The nodes form a tree. The symbols θ ψ ξ τ pick a child and κ picks the parent.
x864 has ψ: x311, ξ: x489, τ: x997
x311 has ξ: x618, τ: x57
x489 has ξ: x97
x997 has θ: x289, τ: x15
x618 has ψ: x891, τ: x16
x57 has θ: x584, ψ: x862, ξ: x785
x97 has θ: x773, ψ: x787, ξ: x654
x289 has θ: x808, ψ: x169, τ: x472
x15 has θ: x55, ξ: x827
x891 has τ: x277
x16 has θ: x662, ξ: x540, τ: x198
x584 has τ: x578
x862 has θ: x585, τ: x855
x785 has θ: x842, ψ: x30
x773 has ψ: x610, τ: x357
x787 has θ: x816, ψ: x325, ξ: x987, τ: x249
x654 has θ: x681, ψ: x293
x808 has ψ: x936, ξ: x754
x169 has θ: x195, ψ: x239, ξ: x82, τ: x896
x472 has θ: x575, ψ: x868, ξ: x110, τ: x690
x55 has ξ: x482
x827 has θ: x988, ψ: x835, ξ: x877, τ: x825

Where do the symbols, taken in turn from left to right, take each start?
Answer with the node's row, about right, then its name.
[ -30    6  -31   -8   14  -15  -47   44   -8 -108    1   -2   -4   -1   16  -65  -64  -25  -95  -18  -55  -51  -25  -67  -27   20  -19  117  -48    0   57   31  -58   43   39  -11  -29  116  -17   25  -33   41   27    4  -33   56   10  -34   48    6   16  -25   60   96  -22  115  -54   -7  -82  -23  -40   23  -35 -117  -32    1  -51   22   35   12   46  -10   47   -3   33  -57  -49    4]
ψ: [ -36 -111  -40   17   12  -19  -40   43  -63   -5   38  -46  -77  -33  -52  -50  -72   30  -38   42   21 -109   -2   -9  -39  -30  -42   35   66   45  -40   87   21   47  -85   -5  -22   40  -39   85   16   41   49  -21  -60  -16   -3  -48   -9   39  -15   25   59   80  -34   74   51  -49  -43  -47  -46   12  -51  -34   75  -17  -46   42   99  -56   79   22  -40    8  -21  -24  -70  -23] x311
[  40  -23   29    6   30  -50  -18  -41   79  -86   -1    5   -9   27  121   53  -12   17   50    1   16   35   42  -13  -23   10   43   18  -48   40  -23   11    9  -70   42  -82   67   36   28  -12  -47  -34  -20   73  127   -4   68  -40   77   80   20  -90  -50  -23  -43   15   21   41   -9   14  -91  -39   40   36  -29  -16   14   38  -60  -44  -64  -10  -17  -58  -35   80  -63  -33]
κ: [  50   -3   35  -16   39  -62    4   26   51  -72  -14   -1   47   34   91   13   22   27   45    5   11   91   49   12    4   34   -2   30  -71   24  -14   20  -15  -81   20  -52   80    8    6  -21  -35  -31   10   78  105  -45   55  -90   83   37  -18 -107  -19  -26  -69   59   -8   48  -28  -49  -64  -42   24   50   -1  -13   60   54  -27  -58  -77   -1   -1  -74  -47   51  -29  -17] x787
[ -16   34   22   29  -69   54   42  -86   10  -32  -10    2   56   31   70  -17   43   30   75  -14   -7  -50   16   97  -60   -3  -20  -57  -10   45   24   51   33  -40   98  -73    4   -6  -30   53   24    0  -45   18  -49   63   -4   50  -21   71   48  -30 -103   71   47  -29   -5  -46   23   85  -11   21   25   33   -2  -44   -9   37 -141  -17   -3   83   46   -6    2    6  -24   86]
κ: [  11   50   12  -38  -90   45  114  -66   -7  -43   15   15   96   18   49  -79   78   50   81   15   14   15  -36  115  -49   32  -70  -51  -53   48   49   29   -9  -46  115  -30   -8   -6  -31   19   72   -6  -36    9  -49   47   -3   68   -3   19   30    2  -22   54   43  -22  -17  -15    4   72  -18   18  -14   31  -19  -15   49   55 -112  -15  -19   41   54   -7  -20  -58   11   72] x169
[  56  117   35    8  -72   19   52  -40  -21  -25  -20   21  108   31   -3  -51   34  -35  -67  -30  -25   36  -18  119  -27   -8   -1  -64  -51  -23    9  -17   37   51   58   22  -63   76   33    0   19   40  -49  -17  -40   52  -29  107   -4  -33   12   42  -22    1   97  -21 -134  -28    9   53   33   29    5  -27  -26   44  -63   10  -79   32   50  -55    9    2   62   52   93   98]
θ: [ -16   47   19  -43  -94  111   80  -61  -11   -3  -13   32  100   31   25  -30   87   46   28  -29  -38   12   -3   64  -11   11  -25  -42  -23    7   77    2   25    2   77  -17  -61   27  -18    3   39   12 -103  -38 -135   66    3   75    3  -38   41   -5  -43   45   66  -52  -52  -52  -51   58   -3    7   -9  -18   -9  -42    3   40  -63   43  -11   44   28   14  -11  -62   17   73] x289
[ -21   59   56  -41  -79   83  139  -44  -21  -52    2  -47  102   34   17  -20   39   22   61  -22   -6   -1  -30   95  -15  -15 -102  -40  -51   60   59    1   19  -62   33   12  -22  -32  -37   -4   37   13  -50    0  -81   21  -28   66   34   32  -19  -47  -11   64   27   -6  -46  -13   36   51  -37  -27    5   12  -49   -5   23    8  -68  -68    3   41   52   39  -49  -49   62   60]
κ: [ -16   42   14  -31  -69   29  102  -54  -35  -62    6   -6   95   19   41  -58   76   28   79   -8    8    6  -15  125  -47   12  -64  -52  -48   66   76   50   21  -37  107  -36  -16    9  -34   35   69    7  -53    5  -54   46   -5   59  -17   -1   38   -7  -48   85   54  -17  -70  -48  -18   63  -14    3  -27   15   -7  -12   48   52  -85  -27  -10   35   64   -6   -5  -29   23   51] x169
[  37 -101   -5   31   -3  -84   54   34  -52    6   -7  -11   -2  -44   47  -97  -26   49   29  104   27   14   16   79    1    5   -6   -1   24   36  -38   24  -16   30  -54   23   19   10  -43   32   10    2   62   45   84  -88   51  -86   -2  -36   -2  -27   57  -18  -58   36  112  -51  -54  -28  -39   14  -95   59   49  -61    9   13   64  -37  -29  -64   14   -7   16  -10    3  -27]
κ: [  54 -143   12   23   30  -83   36   12  -18   21   41  -85  -18  -23   10  -88  -28   43   26   41   35  -19   -4  112  -22    7  -31    7   21   60  -53   37   28    5 -113   -8   43  -20  -23   63  -13   12   72   67   56  -56   77 -112   58   36   -2  -39   -5   29  -53   47   85  -21    7    1 -112   13  -44   43   40  -55    7   -2   92  -49   -5  -49   -4  -36  -10   13  -39    7] x891
[ -36   62   40  -50 -103   55  177  -45  -20  -69   35  -55  119   15   11  -27   40   28   61  -28  -11   15  -41   95  -46  -13  -95  -58  -35   65   45    7   27  -85   56  -48  -23  -30  -12   20   47   15  -57   33  -56   27   -6   86    6   39  -41  -45  -37   68   19  -43  -60  -17    6   45  -52  -34   -6   13  -57    6   53    1  -42  -56    2   70   28   42  -66  -50   61   45]
κ: [ -30   20   32  -33  -59   52  104  -64  -47  -51   -9   -5   95   39   30  -58   56   30   67   -9  -24   -7  -11  107  -54   13  -71  -73  -56   71   52   19   17  -72   72  -43  -44  -15  -22   22   53   -5  -18   11  -49   47   -5   51  -13    0   30   -2  -80   36   33  -17  -42  -36   14   51  -31  -15   -2   21  -22  -33   41   37 -112  -16  -27   32   38   16  -12  -62    0   51] x169
[ -98  -18  -28   62   24  -66  -56   23  -35   20  -26   -3 -132  -12  -71  -28  -63    3  -45   63    4  -76  -53  -48   52  -47   13   15  114    8  -12    1   -3   -4  -63   38   19  -48   13   64  -44   -9    7  -20   50    0 -109  -51  -62   49  -43   19   83    7  -51   12   41  -15   50   -4   52   -3   10  -21   35   29   -7  -34   88   31   80   53   -2   58    5  -25  -30  -68]
θ: [ -88  -48  -66   87  -14  -22  -70   12    2   -1    6   14 -168    9  -36   23  -71   -4  -31   69    8  -96  -27  -43   34  -74   53   16  115   -3  -42    2   13   32  -31   12   52  -10   12   77  -46  -22  -14    1   53   31  -63  -30  -61   96  -26   10    0   41  -23   -9   59  -29   64   36   31    7   19  -36   52   18  -48  -36   57   29   86   63  -32   31   47   10  -33  -43] x842
[  79 -138  -11  -55   14  -23  -38   74  -30   99  -18  -18  -37  -68    8  -12  -56  -27    7   32  -21   -3   51   17  -39   56   24   37   33   -6  -27   48    1   80  -77   29  -37   42  -54   14   20    3   53   19    6 -104   39  -65    6  -50    8   58   68   -3  -55  -24   85  -41  -31  -15  -42   24  -73   45   61  -55  -40   19   74   -9  -34  -47  -40    0    9   22    7  -10]
κ: [  85 -140   -1  -32   44   -4  -60   60    3   88   24  -23  -55  -22  -14   29  -58  -38   -5    8  -21  -25   54    4  -52   28   22   -9    4    7  -40   53   42   72 -129   36  -27   21  -39  -15   -6   27   26   44  -45  -37   58  -73   69   16   12   33   60    0  -74    5   51  -49   -7  -23  -86   17  -38   13   75  -17  -50   24  123  -22   -5  -34  -64   -8   -8   29  -36   -4] x16
[ -52  -85  -81   -1  -10  -14  -39   31  -67   12   36  -20  -70  -35  -59  -45  -61   -5  -39   55   22  -75    4  -23  -11  -16  -29   17   71   57  -11   46   13   61  -89   18  -42   -2  -15   90    2    3   48   -1  -78  -28   21  -69  -11   47  -31   40   59   82  -28   46   65  -61  -20  -40  -25    6  -76  -29   52  -17  -67   -1  103  -25   46    8    2   28  -21  -28  -44  -37]
κ τ θ: [ -26   52    4  -44  -89   93   57  -17  -16   -2   -9   22   88   24    3  -22   65   48   32  -28  -33  -36    0   97   -6   30  -10  -48  -49   -7   56   -1   47    6   93   11  -68   29  -47   17   49   25  -96  -59 -134   65  -17   63  -21  -28   41   23  -69   62   61  -46  -73  -20  -17   58   21   19    1  -14  -30  -28   10   61  -64   26  -21   41   42    9  -22  -76    9   77] x289
[  61 -135    5  -51   -2   18   25   56   11   48    0  -43  -20  -33  -31   26  -90  -55    1  -22  -31  -34   42   -6  -23   30  -12    8   -4   14  -53   39   56   18  -99   38  -33  -11  -15   -3   10    7    2   65  -79  -43   65  -56   70   43  -54  -27   68   36  -65    8   27  -22   10  -28 -130  -20  -27   23   45  -20  -46    2  157  -35  -49    0  -88    1  -54   31   38  -26]
κ τ: [  84 -129   -1  -40   25   -3  -18   81  -22   55  -14   16    4  -78   13  -32  -58   -7   -5   33  -13   -4   55    5  -38   68   48   30   40  -21  -41   52   10   84  -77   32  -16   15  -50   10   -8   17   16    0  -29  -66   31  -63   -6  -70   22   26  109  -29  -83  -14   83  -40  -26  -25  -42    8  -50   43   49  -64  -39   22   96    0  -38  -50  -31  -13    6    3  -12   -2] x198
[ -62  -26 -115   76   82  -11  -11   16  -41   35    2  -31  -80    4  -74   49  -57   30  -55  -17   54 -104    1  -80   -8  -85   15   10   89  -23  -20   32  -58   56  -46   23  -12  -49   -1    6  -48   15   91  -82  -32  -32   -9   -9  -55   31  -38   82    7   -2    4   33   56    6   17  -53   62   23  -20  -73   11  -10  -53  -51   68   14  109  -19   16   79   40  -32  -31   -3]
κ θ κ: [ -84  -51  -75   45   33  -22  -65   20  -50   10  -14  -47 -137   29  -52  -12  -62  -30  -54   46   30  -88  -13  -35   -5  -41  -19   13   79    3   -2   76  -44   -6  -55   47    0  -59    9   42  -22   -2   66  -11    6  -11  -29  -21  -72   55  -24   88   97   28  -33   33   67    0   38  -40   32   28  -24  -35   49   49  -44  -52   98   36   81   45   26   85   42  -23  -27  -21] x57
[  16  120  -31   45  -33  -12   26  -24  -21    2  -36    1    0   34  -18   10   14  -29  -47  -23    0    3  -49   42   20  -33   31  -63  -31  -41   29   24  -54   20   50   74  -19   10   58  -23  -20   21   22   -2   43   46  -60  116  -81   -8  -16   48   40    1   65  -78  -71   -7   50   14  117   30   41  -25  -25  111  -31  -81  -70  106   62  -10  -19   72   74   43   73   33]
ξ: [ -73   88   20   67  -68  -26  -15    9   -7    0  -10   47  -39   53  -16  -26   24  -12  -33   -7    6   35  -91    4   69  -66  -15  -48   20  -73   -6  -76  -21   25   42   61   13   26   58   13  -34    3  -60  -19   19   54 -123   72  -70  -29  -16   20   48  -26   48  -76  -74   -8   81   51  121  -52   35  -22  -31   96  -31  -80  -17   84   42    2  -14   57   42   16   74   40] x827
[  -6   74  -23  -23    9   89   64  -39  -43   17   19   26  100   13  -21   15   67   44   20  -36  -11  -51   33    5  -12  -12   15  -44  -18  -25   20  -41   25   58   61  -37  -50  -35  -29  -32   35   37   -7  -95 -151   23    5   89   -7  -50   52   20 -133   -7   63  -23    6   11  -26   53   39   27   10  -69  -28  -63   19   11  -85   12   26   -1   53    0   -9  -64   10   95]
ψ: [  15   52   -1   14   43  109   -5  -57  -41   27   32   24   86    1  -47   -3   69    2   20  -70  -18  -30   -9   29    4   19   -2   -5  -33  -21   51  -18   -6   27    9  -31  -44  -24  -42  -27   44   48  -10  -82 -161   56   34   82   33  -52   64   60 -118   -7   85    4  -65   43  -37   37   87   55    3  -66   13  -53   25    9  -70   10   47  -15   39  -54   -1  -76   -8   23] x936
[  64  -11   35  -18   53  -52  -33  -40   82  -88   -9    2    0   21  126   34   25   47   37    5    4   30   25  -27  -21   37   56   20  -47   58    6   18    2  -42   21  -58   74   22   29    1  -29  -41  -11   95  111  -10   61  -63   67   71   11  -87  -80   -6  -33   16   21   41  -40   -8 -102  -57   32   46  -43   -5  -14   32  -44  -39  -62   27   -6  -54  -15   90  -37  -15]
κ θ κ: [  58    6   53  -49   36  -73   11  -16   59  -62    5   -4   31   12  102   11   20  -11   54   18   17  105   30    2   16   43    3   12  -56   16   14    9  -13  -96   -1  -52   54   26   28  -33  -21  -20    0   54  107  -28   73  -84   96   11    6  -87  -22  -63  -43   48   -5   35  -46  -42  -86  -40   21   35  -15   15   60   61  -11  -77  -66   16    8  -94  -46   33  -33  -41] x787
[  -1   68  -19  -12    3   87   21  -55   -4   37   43   15   69   -5  -90   19   75    7   24  -35  -25   -6   -1   17   28   10  -27  -13  -24  -29   41  -22    9   17  -13  -45  -40  -16  -24  -49   38   62  -24  -69 -119   66   10   70   36  -36   55   79 -126   13   85  -11  -54   59  -16   27   46   54    1  -58   19  -64   57   40  -54    1   39  -25   26  -49    8  -70  -31   32]
κ ψ: [  -3   54    7  -15   36   86   24  -64  -28   46   53   27   68  -28  -57   12   64   29   25  -63    8  -31  -24   17  -18   10  -26  -34  -19  -48   39   -6   -9   24   35  -34  -44  -24  -42  -30   43   29  -16  -91 -131   74    4   99   21  -35   62   67 -129   -4   84    2  -43   69  -27   36   65   59   13  -57   17  -47   61   20  -71   -4   39  -35   41  -62  -17  -83  -23   34] x936
[  19   -2   43  -70  -57   74    6    1  -31   36  -40   52   79  -23   -1  -49   23  -29   26    4  -63   11   59   31  -69   53   -5  -23  -50  -28   53   53    1   37   83   15  -72   42  -34  -22   88  -14  -37  -17  -94  -17    6   93  -72  -81   37   68   34   22   28  -81  -21  -91  -53   18   13   25  -32   55   17  -27  -29   64  -53   18  -81   16   42   21   28  -49   45   56]
κ ψ κ θ: [  29  -61   26  -64  -87  128  -17  -47   24   12   -9   10   51   10   46   55    5   -3   48  -38  -67  -62   42    7  -55   11   32  -69  -24    8   45   58   74   31   99  -36  -46   28  -27    6   63  -20  -68   -3 -108   63   38  104    7   34   77   46  -59   77   45  -78  -27  -78  -19   52  -51   11   21   44   -2   -8  -62   60  -51   36  -72   19  -12   -6    0   34   -8   57] x575
[  24   48   -3   -6   22  112   33  -62  -13   40   63    2   69   -6  -65   14  109   10   13  -78   -7  -34    6   18   17    6  -17  -37   19  -26   62  -12   17   35   27  -36  -69   -2  -31  -38   38   69  -37  -74 -157   72    8   77   39  -55   57   65 -138    3   70  -13  -29   38  -35   36   65   41   12  -58   27  -67   51   44  -69    5   42  -31   49  -68  -10  -83  -14   33]
κ ξ κ: [ -26   62  -31   -8  -13  103   69  -55  -15   39  -10   40  111   -3  -35   25   41   47   20  -19  -32  -30   34   11    7   -7   -3   -6  -14  -23   42  -27   38   47   85  -20  -51  -39  -37  -36   65   30  -15  -91 -160    8   24   56   34  -42   33    2 -109   30   76  -27  -16   16  -50   50   39   12   23  -33  -11  -73    7   10  -78    9   25  -17   61  -12   23  -49  -11   88] x808
[-104  -32  -36   68  -11  -22  -69   26  -13   31  -18  -10 -152   -3  -84  -20  -72   -2  -75   54   25  -71  -57  -36   30  -44   19    3  103  -20  -19    1  -24   19  -62   38   29  -23  -13   56  -63  -22  -10  -28   37   39 -113  -30  -69   13  -39   38   75   -3  -35  -19   41   -3   48   -4   71  -16    4   -1   36   47  -13  -78   83   15   98   58    8   37   17  -29  -32  -47]
κ: [ -63  -39  -75   52   46  -20  -29   29  -41   10    5  -35 -123  -24  -51    4  -58   28  -37   -7   48  -72  -21  -54   -2  -10  -11    7   61   23  -40   78  -49  -12  -28   50  -21  -55   -4   48  -18    1   85  -18   23  -12  -21   -1  -72   32  -37   79   81    8    1  -38   56   -3   50  -57   59   27  -16  -42   41   46  -19  -67   78   34   99   39   -4   60   25   -7  -40  -48] x57
[  30 -139   -4    4    6  -46   -4   82  -15   73   16  -22  -43  -34  -18  -32  -42   30   -1   54   22   -7    1   24   23   10    9   54   17   13  -52   -3   -3   60 -148   -5    7   20  -13   58  -11    9   21   21   -7  -36   49 -107   78   22   10  -29   20   16  -28   58   59  -14  -27    9  -79  -15  -80    1   62  -69  -48  -16  130  -33   29  -93  -39  -30  -56   46  -11  -23]
κ ξ τ ξ: [  58 -113   45  -59   11   53   -2   86   35   62    7  -76   -1  -15  -32   19  -64  -31   -5  -30  -33  -26   30   -6  -15  -12    0   29   17   -9  -41   18   51   38 -114   44  -27   -7  -13    3    0   30    0   42  -93  -34   33  -67   82   29  -30   -7   91   26  -50   23   59  -43   -9  -53 -107  -18  -18   23   15    2  -40  -15  139  -43  -20  -19  -93   37  -52   18   25    2] x540
[ -16   63  -40  -13  -13  105   80  -32  -16   36   -4   42  123   -4  -20   19   58   22   59  -34  -38  -18   45   -1  -12    4   12  -26  -20  -23   34  -53   26   55   74  -13  -78    0  -56  -39   26   18  -20  -86 -158    2   30   80   12  -55   38   33 -133   22   69   11  -29   29  -19   15   44   49  -14  -67  -64  -74   34   10  -95   17   15  -20   54  -16   -5  -37   -5   88]
ξ κ ξ κ: [ -26   70  -49  -22   -4  111   76  -34  -39   33  -23   27  119    0   -5    5   49   39   14  -57   14  -27   12   15  -23    7  -12  -12  -15  -30    8  -39   22   73   62  -17  -85  -17  -17   -9   53   28  -13  -87 -136   17    6   78   34  -34   38   12 -105   11   75  -20  -18   21  -19   42    8   38   44  -56  -25  -68   23   18  -90    7   32   -2   56  -16   -3  -47    0   91] x808
[ -33   80    5  -44   38    2  -79   20  100  -76  -11    5   43   30   44   33    8  -28  -41    1    6   71   43 -157  -13   33  -18   77  -29  -10   19    3  -27 -107   76  -60   44   44   58  -21  -33   15   -5  -19   51  -15   16  -45   21    4  -32  -45   -2  -40  -39   66   -7    7 -100  -75  -11  -39  -26   -2  -76   62   16  104  -18  -63  -72   33   10  -47  -32   -7  -26  -86]
κ ψ κ τ: [  53   88   19   26  -72   41   75  -32  -15   -4  -27   37   97   38    6  -44   51   -5  -62  -12  -35   -3  -28   99  -25   17   18  -54  -42  -28   18  -31   52   40   51   29  -62   66   28   -5   26   38  -59  -10  -37   53  -20   94  -23  -11  -14   28  -45   15   61  -52 -127  -11   25   72   16   50    1  -46  -38   29  -52   26  -82   35   16  -51   20   10   31   24   93   86] x997
[  57   46  -21  -26   97   -4  -31    9   59   24   13   11   53   12    5   83  -20   11  -23  -26    4   72   53 -111   26   22   45   72   -2  -48  -26  -85   -3   13  -24  -32   10   13    0  -57  -57   -9   26  -30   35  -59   66  -56  111   -6  -18  -75  -75  -89  -30   71   26   99  -62  -18  -26   -7   20  -24  -66  -59   21    4   -6  -58  -40  -46  -10  -61  -29   59  -35  -25]
κ ψ θ: [  52  -26   12   -3   33  -54  -41  -28   78  -81  -16  -17   -2   22  108   46   11   42   72    2   14   46   54  -52  -13   11    9    5  -32   50  -25   17   33  -46   36  -65   73   49   15  -21  -59  -42  -29   91  128   -1   69  -37   72   68   22 -123  -69   -3  -49   33   15   42    1   19  -93  -23   10   34  -19  -19   -2   44  -55  -41  -61  -16  -10  -71   -9   89  -52  -19] x816
[  18   -4   35  -85  -84  101   11   -7   -6   22    8   11   83   16   18   21   21  -27   28  -47  -77    9   33   59  -66   43  -32  -58  -30   -6   52   57   32    6   81  -43  -52   38   -9  -26   83  -46  -51    2 -145   68   24  112  -12  -37   32   62   -2   71   59  -54  -53  -65  -19    7  -16   11   -1   20   -7    3  -20   78  -52   32  -49   43   -4   27    1  -35   35   51]
ξ κ: [  32  -25   54 -111  -58  119   19   -9    1   33   21    9   64   23   -3    2   27  -45   34  -76  -71   12   40   18  -74   34  -33  -36  -56   13   40   80   56   17   50    1  -66   24  -14  -11   65   -2  -44  -16 -150   29   26   94  -14  -27   57   46   -7   39   31  -79  -28  -85  -30   12  -11    6    2    2    9   12  -40   86  -49   30  -75   31    3   19   -8  -32   22   56] x472
[   5  105  -33   53  -36  -24   -3   -7   -3    7  -36   22  -14   40   -1   10    3  -20  -39  -49   23    7  -27   23   21  -40   -2  -57   -7  -27    5    9  -35   27   66   59  -27   11   51  -32  -15   41    6   -8   43   30  -37  101  -73  -35   25   35   44  -44   48  -55  -45   -7   82   21  119   21   52  -18  -45  111  -35  -66  -42  128   52   18   -2   83   63   56   96   49]
κ τ: [ -13   91  -19   61  -45  -26   21  -30  -15    0  -26    5   -4   74   -8   30    2   -5  -29  -42   -4    4  -43   20   19  -38   14  -48  -14  -17   26  -16  -37   25   68   57   -8   -2   45   -2   -2   28   17  -14   35   34  -44  124  -77   11   10   56   31  -30   70  -69  -72    4   56    7   93   26   53   -4  -44   90  -52  -89  -67  101   74  -18   13   83   62   54   97   39] x15
[  50  -14   21   21   26  -44  -34   -2   65  -82    5    8   -9   -2  111   35   16    9   37   55   -1   36   53  -18  -16   33   45   34  -31   46  -15   13    3  -52   62  -67   87   23   18   -9  -41  -41  -13   51  121  -12   83  -54   71   80   31 -110  -61  -18  -28   45   24   43    0    3  -76  -32   18   63  -31   21   25   34  -29  -43  -67  -12   11  -74  -15   70  -45  -26]
κ κ: [  42   -2   41  -54   69  -45  -35   33   85  -17  -36  -20   25   10   57   64  -23   -7  -15    6   22   93   60  -90   37   24   40   55  -39  -24  -28  -35    7  -27  -15  -36   44   38   25  -38  -61  -24  -27   55   50  -37   54  -70   78    2  -46  -71    8  -66  -68   33  -26   71  -55  -29  -73  -60   17  -23  -43  -16   22   48   14  -44  -83  -25  -36  -83  -64   49  -26  -37] x97
